(in the rows, 128 means zero)
Each row of numbers stands for one node and depends on some of the facts below. Use the named rows to name the rest.

Some nodes and their rows:
J_939: [126 151 127 151 128 112 201  94 117 130 104 144 119 124 110 114 133 102
 159 119 114 146 126 146 143 104 152 114 113 109 123 149 173 121 142 129
 178 138  71 140 157 168 134  99 125 104  91 158 138 145 137 144]
J_772: [144 123 125 120 164 143 100 120 146 145 143 104 117 151 113 122 132 103
 132 131 109 148 106 129 127 101 101  96 153  80 120 158 114 119 122 125
 160 130 144 107 148 106 149 150 114 103 132  96 103 139 178 108]
J_967: [126 144 130 138 119 121 138 122 119 115 129 139 130 124 140 130 133 131
 117 124 136 116 132 116 131 143 141 138 132 137 123 121 137 146 120 142
 122 135 116 134 118 131 122 124 143 145 121 139 134 134 108 152]
J_897: [161 138 135 127 159 130 110 127 138 139 119  96 130 144 124 144 119 119
 131 128 123 149 122 142 126 116  93 120 137  90 116 143 126 143 146 116
 159 123 138 119 143 119 150 143 123 102 116 106 108 139 156 114]
J_289: [ 86 119 136 127 115 151 190 122  94 150  94 121 122 120  79  94 105 121
 146 161 103 191 110 161 100  73 171 109 118 105 113  98 181 105 115 113
 155 144  70 134 125 166 147  74 134  91 143 176 108 178 121 116]
J_648: [ 87 157 138 115 110 128 152 135 142  99 132 152 145 120 147 120 147 134
 114 157 158 103 134 122 132 173 153 161 164 171 170 103 118 132 124 127
 129 143 139 163 132 133 144 130 146 132 141 159 137  89 119 137]
J_746: [125 130 122 135 124 121 140 120 126 123 122 138 125 121 129 130 131 118
 120 124 117 117 138 126 131 132 139 138 129 138 126 122 139 133 127 146
 127 131 125 130 128 125 120 114 133 133 133 133 139 130 112 136]
J_161: [134 141 128 132 117 120 138 125 122 122 127 125 125 120 137 125 123 122
 123 122 124 116 134 124 130 130 139 134 128 130 119 129 136 133 130 136
 129 131 123 125 124 133 130 114 131 132 123 128 132 123 122 134]
J_370: [169 157 143 125 111 111 137 155 128 138 107 133 164 125 142 173 114 142
 109 130 165  98 142 150 128 165 114 161 110 155 104 104 125 168 151 120
 108 127  99 178  91 142 132 130 144 129 104 133 141 135 103 155]
J_717: [115 131 130 121 118 173 126 136 134 100 124 126 130 145 119 107 129 108
 155 142  97 137 120 119 113 138 105 146 138 113 181 136 104 121 128 102
 181 154 165 131 153 147 175 152 116  96 132 117 114  77 162  75]
J_425: [181 150 127 134 162 116 113 133 158 154  83 102 143 156 152 146 112 113
 120 132 136 150 132 161 122  91  83 130 133 114  79 125 109 128 165 105
 160 126 139 119 132 106 109 132 112  82 129 109 127 126 179 114]
J_588: [160 132 136 128 165 136  90 120 145 148 130  96 121 148 110 137 115 110
 142 128 106 147 103 143 114 102  86 102 134  70 136 156 117 121 138 115
 166 124 143 107 149 120 150 150 110  90 114  90 101 129 173  98]
J_204: [ 88 145 118 120 108 125 144 130 145 105 114 154 143 116 143 100 125 104
 130 143 126 124 117 132 129 136 139 147 152 153 169 102 123 117 140 119
 151 142 158 121 153 145 119 115 133 110 142 146 145  68 156  90]
J_619: [134 121 129 133 150 128 113 111 133 142 132 111 118 138 117 126 122 115
 141 136 123 141 111 133 123 116 114 114 147  90 130 137 130 127 131 132
 156 124 134 114 141 120 139 138 123 111 126 113 122 133 148 117]
J_632: [103 146 129 108 133 138 147 131 121 143 131 134 126  68  92 140 120 136
 113 157  93 117  99 150 109 110 131 111 127 133 111  95 151 114 151 139
 124 151 120 115  97 117  91 108 141 138 107 141  92 175  93 163]
J_462: [146 118 124 133 113 123 132 125 134 104 113 133 140 138 148  95 128 112
 121 146 130 119 139 119 131 139 141 145 140 109 116 120 142 141 116 147
 129 120 115 138 124 140 133 121 134 128 134 133 141 130 128 121]
J_450: [ 93 158 145 127 103 136 146 145 140 103 128 142 141 124 149 113 133 122
 130 156 158 123 128 121 125 171 148 154 169 162 188 111 111 126 126 116
 143 139 145 157 126 126 161 132 148 120 152 168 127  82 128 113]
J_486: [131 108 115 131 115 127 134 132 129 118 108 142 137 134 136 107 115 107
 133 131 118 137 137 121 133 112 139 141 133 129 124 123 137 132 130 128
 143 126 129 116 127 148 112 110 117 126 129 129 142 119 130 108]

Some facts about the nodes:
rifluvu: uses; gravas: refers to
J_612 rifluvu: J_459 J_800
J_801 rifluvu: J_810 J_233 J_429 J_201 J_510
J_575 rifluvu: J_861 J_766 J_149 J_319
J_911 rifluvu: J_800 J_150
J_288 rifluvu: J_479 J_719 J_367 J_462
J_129 rifluvu: J_717
J_763 rifluvu: J_349
J_444 rifluvu: J_869
J_412 rifluvu: J_57 J_290 J_953
J_249 rifluvu: J_843 J_712 J_413 J_559
J_274 rifluvu: J_717 J_921 J_736 J_685
J_424 rifluvu: J_896
J_362 rifluvu: J_503 J_112
J_343 rifluvu: J_813
J_849 rifluvu: J_337 J_459 J_503
J_632 rifluvu: J_366 J_861 J_356
J_527 rifluvu: J_944 J_114 J_144 J_737 J_405
J_916 rifluvu: J_450 J_290 J_545 J_685
J_251 rifluvu: J_712 J_725
J_600 rifluvu: J_31
J_113 rifluvu: J_450 J_231
J_579 rifluvu: J_648 J_204 J_290
J_939 rifluvu: J_486
J_28 rifluvu: J_603 J_469 J_405
J_352 rifluvu: J_333 J_861 J_291 J_969 J_289 J_131
J_447 rifluvu: J_940 J_800 J_892 J_403 J_498
J_152 rifluvu: J_13 J_810 J_233
J_8 rifluvu: J_557 J_226 J_474
J_470 rifluvu: J_800 J_924 J_122 J_233 J_323
J_445 rifluvu: J_813 J_54 J_683 J_589 J_137
J_909 rifluvu: J_719
J_303 rifluvu: J_532 J_503 J_207 J_589
J_646 rifluvu: J_758
J_145 rifluvu: J_892 J_523 J_36 J_630
J_901 rifluvu: J_333 J_185
J_97 rifluvu: J_996
J_570 rifluvu: J_940 J_616 J_291 J_975
J_892 gravas J_334
J_612 gravas J_479 J_185 J_362 J_736
J_503 gravas J_683 J_571
J_810 gravas J_460 J_424
J_911 gravas J_748
J_165 gravas J_843 J_604 J_144 J_413
J_605 gravas J_600 J_510
J_126 gravas J_843 J_736 J_730
J_559 gravas J_557 J_231 J_145 J_801
J_226 gravas J_588 J_413
J_813 gravas J_131 J_981
J_838 gravas J_588 J_772 J_52 J_763
J_54 gravas J_274 J_207 J_425
J_930 gravas J_460 J_152
J_370 gravas J_603 J_303 J_114
J_343 gravas J_366 J_207 J_570
J_849 gravas J_570
J_996 gravas J_486 J_896
J_622 gravas J_274 J_588 J_897
J_800 gravas J_719 J_9
J_953 gravas J_508 J_195 J_251 J_97 J_92
J_36 gravas J_647
J_218 gravas J_683
J_967 gravas J_291
J_113 gravas J_489 J_861 J_195 J_683 J_763
J_630 gravas J_337 J_861
J_945 gravas J_354 J_251
J_429 gravas J_527 J_574
J_523 gravas J_148 J_508
J_405 gravas J_385 J_619 J_52
J_150 gravas J_719 J_850 J_712 J_564 J_730
J_765 gravas J_144
J_352 gravas J_196 J_290 J_589
J_349 gravas J_144 J_683 J_685
J_201 gravas J_939 J_857 J_289
J_725 gravas J_479 J_547 J_470
J_866 gravas J_574
J_507 gravas J_152
J_656 gravas J_425 J_570 J_470 J_510
J_160 gravas J_603 J_366 J_290
J_929 gravas J_857 J_766 J_310
J_513 gravas J_412 J_31 J_288
J_554 gravas J_362 J_772
J_173 gravas J_975 J_319
J_57 gravas J_158 J_857 J_941
J_149 gravas J_31 J_152
J_112 gravas J_281 J_981
J_653 gravas J_717 J_579
J_445 gravas J_616 J_334 J_861 J_683
J_367 gravas J_13 J_712
J_994 gravas J_281
J_648 gravas J_204 J_527
J_646 gravas J_737 J_323 J_547
J_940 gravas J_460 J_129
J_969 gravas J_717 J_604
J_469 gravas J_240 J_129
J_450 gravas J_718
J_151 gravas J_909 J_575
J_901 gravas J_337 J_145
J_122 gravas J_975
J_545 gravas J_575

Name these rows:
No name comes twice in this set of rows, the named rows included.
[164 133 115 128 118 114 131 146 141 136  87 140 160 129 135 155  92 122
 127 125 129 120 125 159 133 127  97 154 102 132 104 105 122 132 173 118
 143 114 123 133 119 158  97 124 120 102 103 114 150 111 136 111]	J_196
[171 166 157 128 150 137 120 131 128 138 141  84 128 144 121 167 135 141
 116 134 157 129 136 141 123 153 110 116 142 109 112 149 107 164 126 123
 120 129 112 167 120  97 182 157 151 130 128 122 108 157 127 162]	J_622
[ 76 196 132 115 133 117 165 126 163 111 149 155 124  72 124 139 149 127
 136 142 130  99  93 142 154 165 112 126 156 159 173 123 111 118 182 126
 171 153 171 126 149 108 109 131 143 116 100 151 122  80 142 151]	J_916
[108  95 107 108 129 138 167 144 166 122 125 188 168 104 121 154 120 157
 139 126 124  87 125 127 121 133 118 104  99 149 123 150 114 110 151 166
 117 107 115  76 187 151  84 153 104 126  52  96 118 128 113 146]	J_801
[146 147 126 101 195 117 157 134 193 149 101 132 133 152 141 167 153 158
 113 109 136 139 139 143 124  74  95  89  87 169  40 140 101  92 156 117
 134 137 131  66 160  81  67 153 106  89  77 106 102 135 174 143]	J_470
[118  63 136 117 115 164 158 145 143  93  85 148 161 177 170 120 128 162
 120 141 162 144 179 110 106 117 168 127 108 163 139 142 108 113  92 140
  97 112  88 104 163 138 136 141 111 130 124 127 127 123 114 101]	J_233
[200 147 189 125 123 111 102 131 123 185 127  87 140 180 136 167 110 151
  89 123 185 135 139 159 108 137 121 140 133 148  80 152 109 187 131 105
 120 102 115 190 100 108 130 156 117 135 137 158 101 132 122 136]	J_54
[125 148 111 142 142 101 135 132  73 154 145 139  89  87 127 174 124 100
 139 103 114 124 160 130 167 108 139 104 108 145 140 128 121 121 150 133
 149 145 123 160 110  99 106 101 106 132 101  98 155 128 132 201]	J_28
[134 148 132 116 111 124 126 171 159 128  69 141 188 142 162 142  91 111
 143 154 133 146 116 161 121 135  97 176 142 152 160  85  96 117 189  82
 178 116 166 139 143 169 133 130 111  60 125 136 155  49 178  55]	J_290
[118  94 128 110 162 142 139 141 165 117  96 129 149 176 167 119 151 148
 114 130 141 161 161 118 112  85 140 108 119 164  82 133 105 101 111 118
 122 126 117  85 154 101 104 141 108 108 134 125 125 130 154 103]	J_323
[162  88 134 101 150 151 143 155 168 128  67 124 177 178 176 143 113 136
 109 153 148 157 161 136 100  76 117 116 127 146  80 143  99 124 140 119
 140 114 103  91 167 114 102 157 102  86 109 114 113 125 162  99]	J_510
[ 91 115 137 129 117 156 111 138  97  61 139  96  81 129 131 111 140 179
 139 130 148 177 162 108 135 136 127 121  73 169 131  98 145 121 108 128
  60 127 134  87  96 101 155  87 151 168 177 189 135 158  46 125]	J_940

Now the same nodes, written a new way:
Some rows with their names:
J_149: [135 134  91 151 138  97 153 183 127 111  87 147 168  87 138 160 134 144
 112 188  88 152  86 114  83 120  64 133 117 172 190 162 111 154  80 163
 155 192  88 156  88]
J_575: [113 110 102 149 170  98 145 126 109 123  94 139 135 130 112 132 137 132
 149 196 148 123  87  95  98 163  88 134 147 154 157 155 178 129 122 165
 148 160  97 146  98]
J_151: [122 115  98 159 145  85 126 149 110 112 109 147 145 108 133 143 135 153
 121 190 103 129  95 123  90 133  98 139 116 158 191 151 165 133 124 169
 156 151  88 145 114]
J_36: [128 107  96 156 141  88 132 159 113 125  88 150 150 120 149 145 135 141
 120 174 105 126  91 112  98 129  87 138 109 162 182 143 148 136 122 159
 161 166  78 145 111]
J_137: [125 103  97 150 147  94 139 153 114 136  80 145 145 128 145 142 133 137
 128 175 117 126  86 103  97 136  86 135 117 165 177 145 150 132 117 155
 158 168  77 142 109]
J_763: [ 35  91 153 156 213 158 107 130 100  78 100 151 107 143 119 161  85 201
 180 163 130  57 142  78 144 191  72 129 154 181 152 151 143 186 101 152
 138 172 123 117 122]
J_444: [117 134  84 132 167 117 128 145  81 147 120 154 130 119 111 132 126 103
 128 169 121 133  80 135 101 150  85 110 170 147 196 147 195 143 142 169
 165 169 114 184  88]
J_692: [113 107 102 147 156  93 139 143 119 121  94 147 143 120 131 139 139 142
 131 188 125 124  94 110  91 142  93 133 129 161 175 150 163 132 120 163
 150 157  88 146 112]
J_603: [ 84  67  77 153 147 109 124 103 135 149  23 164 159 113 165 120 136 143
 173 204 137  92  77  83  57 132  96 122 131 163 186 157 139 100 125 160
 124 165  76 147 135]
J_288: [101 141  91 131 167 110 163 144 143 113 101 143 151 102 110 147 139 129
 143 209 124 121  83 110  73 155  71 118 170 159 181 169 150 141  98 166
 134 167 120 159  93]
J_173: [122 114  98 159 142  85 125 148 115 112 111 148 145 104 134 141 137 153
 119 190 106 126  98 122  87 133  95 138 114 160 190 150 162 133 124 167
 155 151  90 143 110]
J_712: [113 124 140 152 144  99 145 150 150 137  50 124 142 170 131 126 125 126
 113 163 158 102  93  96 113 156  44 169 118 152 185 171 149 129 119 117
 111 143  86 140 146]
J_13: [120 117 125 151 153  97 144 144 108 159  68 140 141 146 136 138 119 118
 117 163 149 138  99 100 113 144  54 158 118 162 180 153 157 117 109 152
 136 160  83 149 143]
J_405: [120  94 127 138 147 102 119 176 135 134  89 149 149  79 160 131 112 157
 127 189  95  85 115 117  60 113  91 113 103 184 208 125 142 124 109 163
 145 153  80 118 144]
J_165: [118 113 144 157 164 119 126 160 111 132 105 138 138  97 116 129 109 157
  87 173 100 116 127 127  89 117  80 129 118 169 216 145 161 142 124 173
 130 156  82 146 150]
J_403: [124  99 100 151 150  93 135 153 111 133  80 151 145 128 150 142 133 137
 128 178 117 125  88 104  96 134  80 135 115 165 176 145 149 134 118 154
 156 170  80 142 108]
J_589: [104  79  80 163 149 114 130 119 109 139  36 162 154 128 150 127 143 144
 144 177 126 119  75  89  87 137  98 127 127 154 184 157 145 128 135 165
 145 178  66 164 110]
J_897: [111  89 134 135 166 130 140 141 114 136  66 138 140 115 131 119 122 152
 135 175 143 106  99  91  74 150  99 115 134 169 194 140 164 136 116 171
 138 171  83 151 119]

Name these rows:
No name comes twice in this set of rows, the named rows included.
[104 112  91 143 167  81 136 117 132 124  99 148 136 112 130 137 132 127
 177 222 148 100  93  95  79 158  90 139 141 153 161 150 179 101 107 158
 142 135 111 125 123]	J_527
[119 105 123 130 179 117 152 162 156  85  99 129 118 157 105 125 129 155
 146 194 134  57 102  78  94 174  90 116 150 168 174 137 173 148 136 135
 140 142  98 117  87]	J_251
[120  87 109 162 141  69 139 135 139 110  98 146 152  91 151 156 142 175
 125 220 106 125 108 108  70 112 109 143  86 173 172 145 143 113  94 180
 147 142  72 115 149]	J_996
[123  75 125 134 192 102 156 125 141  95 111 138 118 114 105 147 129 177
 157 239 132  91 130  77  69 149 117 111 129 187 157 123 172 113 101 190
 148 143  91  97 130]	J_97
[116 113 150 147 114 111 119 176 140  99  64 122 157 101 160 111 129 178
 108 148 126  92  89 120  67 151  93 139  93 168 227 158 152 151 116 133
 134 144  72 146 119]	J_725
[122 129 156 147 151 121 116 155  92 114 116 127 139  71 120 116 114 161
 104 166 129 133 122 132  75 144 102 135 123 162 215 147 186 142 106 182
 141 148  94 153 129]	J_612
[103 104 114 163 145 125 107 124  87 100  84 149 157  66 124 109 139 183
 126 178 116 123  93 125  55 138 132 117 131 154 219 162 177 142 135 188
 145 164  80 169 102]	J_343
[112 118 141 143 166 113 146 132 112 155  75 130 134 137 119 129 117 117
 117 170 165 131 110 100 104 154  60 149 134 158 182 152 166 120 107 157
 122 152  93 150 153]	J_730
[116 104 130 150 172 120 136 156 118 134  96 141 133 119 111 130 112 149
  98 180 105 113 124 113  92 122  77 122 130 172 201 139 157 137 130 171
 133 160  84 139 143]	J_765
[124  93 117 147 179 127 137 163 121 123 103 146 128 127 111 133 114 158
 108 193  88  93 124 103  93 115  86 107 135 178 195 129 153 136 140 171
 142 162  81 130 129]	J_218
[117 117 126 157 155 107 134 154 115 129 103 141 144 107 122 134 122 146
  97 182 108 124 112 123  92 119  81 135 122 166 200 150 162 138 125 169
 134 152  84 144 138]	J_653
[110 101 134 112 146 120 132 144 125 153  57 130 144 126 157 121 118 128
 143 157 165 103  87 103  73 165  81 121 127 172 204 140 161 122 101 150
 135 156  94 157 140]	J_479

Now the same nodes, written a new way:
Some rows with their names:
J_447: [137 121 131 130 165 115 138 152 116 164 138 131 147 133 112 119 105 116
 100  96 141 121 137 133 135 150 145 155 125 156 159]
J_403: [130 124 131 135 126 125 144 144 129 163 140 125 144 131 124 111 104 135
 103 126 140 114 135 140 141 142 129 120 115 113 160]
J_685: [124 140 133 108 111 136 117 118 126 126 136 131 150 130 122 130  76 150
 147 140 133 139 111 138 143 149 130 117 117  44 166]
J_523: [127 124 121 138 122 130 160 141 114 111  84 126  71 117 128 125 164 137
 110 128 120  85 125 135 121 127 127  88 115 186 131]
J_460: [118 137 140 120 143 122 148 106 146 112 148 130 183 124 122 122 146 113
 143 145 143 135 200 131 146 129 126 130 127 142 162]
J_474: [125 129 134 127 124 126 124 123 133 137 145 127 158 132 137 121 108 134
 132 131 134 139 127 129 135 121 120 128 127  94 134]
J_869: [124 128 134 128 123 126 122 123 135 138 145 126 156 133 134 121 106 134
 132 132 134 137 127 129 136 124 122 127 128  93 138]
J_289: [127 142 126 131 124 124 119 141 125 153 152 117 151 135 135 121  94 131
 130 150 130 115 155 132 122 129 130 199 127  93 123]
J_28: [132 124 121 141 155 119 108 114 150 148 140 131 145 140 124 136 123 125
 141  81 145 132 135 111 139 124 127 184 135 131 159]
J_941: [125 127 135 127 134 122 121 126 128 139 147 128 156 133 134 124 108 127
 129 123 133 137 127 126 133 127 127 134 129 103 139]
J_288: [134 126 133 115 163 114 124 128 112 126 140 134 175 134 130 127 111 116
 130 104 135 156 124 121 131 123 132 155 139 140 131]
J_766: [126 140 128 129 121 125 113 134 131 146 154 119 151 135 138 123  97 129
 132 152 130 124 149 128 123 124 125 185 130  90 117]
J_185: [126 136 130 129 124 125 120 135 129 148 153 120 153 134 134 120 100 133
 132 146 131 121 146 130 125 127 126 179 129  91 125]
J_712: [125 124 137 116 127 122 136 126 111 124 139 126 171 129 150 112 103 140
 126 137 132 143 108 128 129 108 110 100 127 101 128]
J_717: [123 130 134 108 110 132 123 118 136 132 141 129 147 132 128 123  79 147
 143 132 128 132 127 123 128 141 126 108 121  48 169]
J_366: [147 151 123 138 117 133 116 133 116 160 147 122 143 141 143 118 114 123
 138 153 129 136 145 136 127 125 130 169 137  80 127]
J_413: [130 115 137 105 123 123 152 120 123 122 137 133 174 129 137 106  97 145
 130 129 133 140 107 119 111 125 107 139 140  88 131]
J_218: [132 139  99 129 124 141 134 135 124  90  81 131  86 106 106 146 174 142
 120 141 130 144  61 152 141 134 123 183 124 200  51]

Name these rows:
No name comes twice in this set of rows, the named rows included.
[110 144 134 113 142 120 146 104 172 106 160 138 184 124 111 131 176  76
 117 144 150 160 234 134 145 157 127 123 141 189 175]	J_152
[127 137 128 137 130 124 130 143 122 156 143 120 149 130 128 117 102 135
 116 143 139 115 129 144 140 135 128 176 118 109 132]	J_616
[123 125 127 126 125 126 148 131  95  81  89 129  98 117 144 128 170 132
 121 136 114 113 101 129 115 104 115  82 128 180  98]	J_559
[117 140 127 121 106 139 131 122 114  83  88 130  71 120 127 142 141 139
 144 144 110  99 114 132 121 134 132  65 116 117 142]	J_450
[150 118  93 111 103 140 149  99 205 151 133 133 143 133 108 122 113 172
 143  93 144 153 142 103 122 143 103 211 132  64 168]	J_144
[122 131 113 148 115 133 141 109 155  94  94 127  73 123 128 139 192 133
 141 120 125  93 148 117 125 113 115 117 125 170 136]	J_469
[138 138 102 116 104 135 156 139 138 110 101 121  73 121 122 129 152 139
 125 150 109  95 161 118  86 134 127 184 130 148 104]	J_969
[135 119 131 102 126 124 150 120 122 125 138 130 174 130 138 110 100 146
 127 128 132 150 116 118 117 121 110 128 134  87 135]	J_843
[160 144 116 128  69 135 132 144 164  63 142 122  91 120 138 158 176 119
  75 114 101 121 122 106 120 131 111  44 109 182 137]	J_429
[136 115 112 142 106 155 145 132 154 115  96 126  78  99 101 138 184 151
 124 160 123 140  79 154 147 129 129 136 111 177  34]	J_503
[126 143 125 131 114 127 123 136 129 151 153 116 149 135 136 118 100 134
 132 158 130 117 153 134 124 127 126 192 126  87 121]	J_333
[119 108 149 130 133 122 120 117 130 134 143 134 154 132 128 116  99 130
 142 127 135 107  99 119 111 141 119 160 145  97 120]	J_588
[128 134 137 107 150 123 109 126 110 127 138 135 155 135 118 136  85 126
 144 107 131 141 124 123 133 149 146 138 128  90 165]	J_579
[177 144 129 122 113 124 127 145 146  99 183 118 184 133 139 142 109 134
 103  90 120 136 122 106 143 119 126 111 101 116 161]	J_574
[133 133 144 120 156 123 106 124  98 133 135 140 150 138 119 132  88 118
 150 110 132 130 107 126 129 154 148 138 139  92 159]	J_274

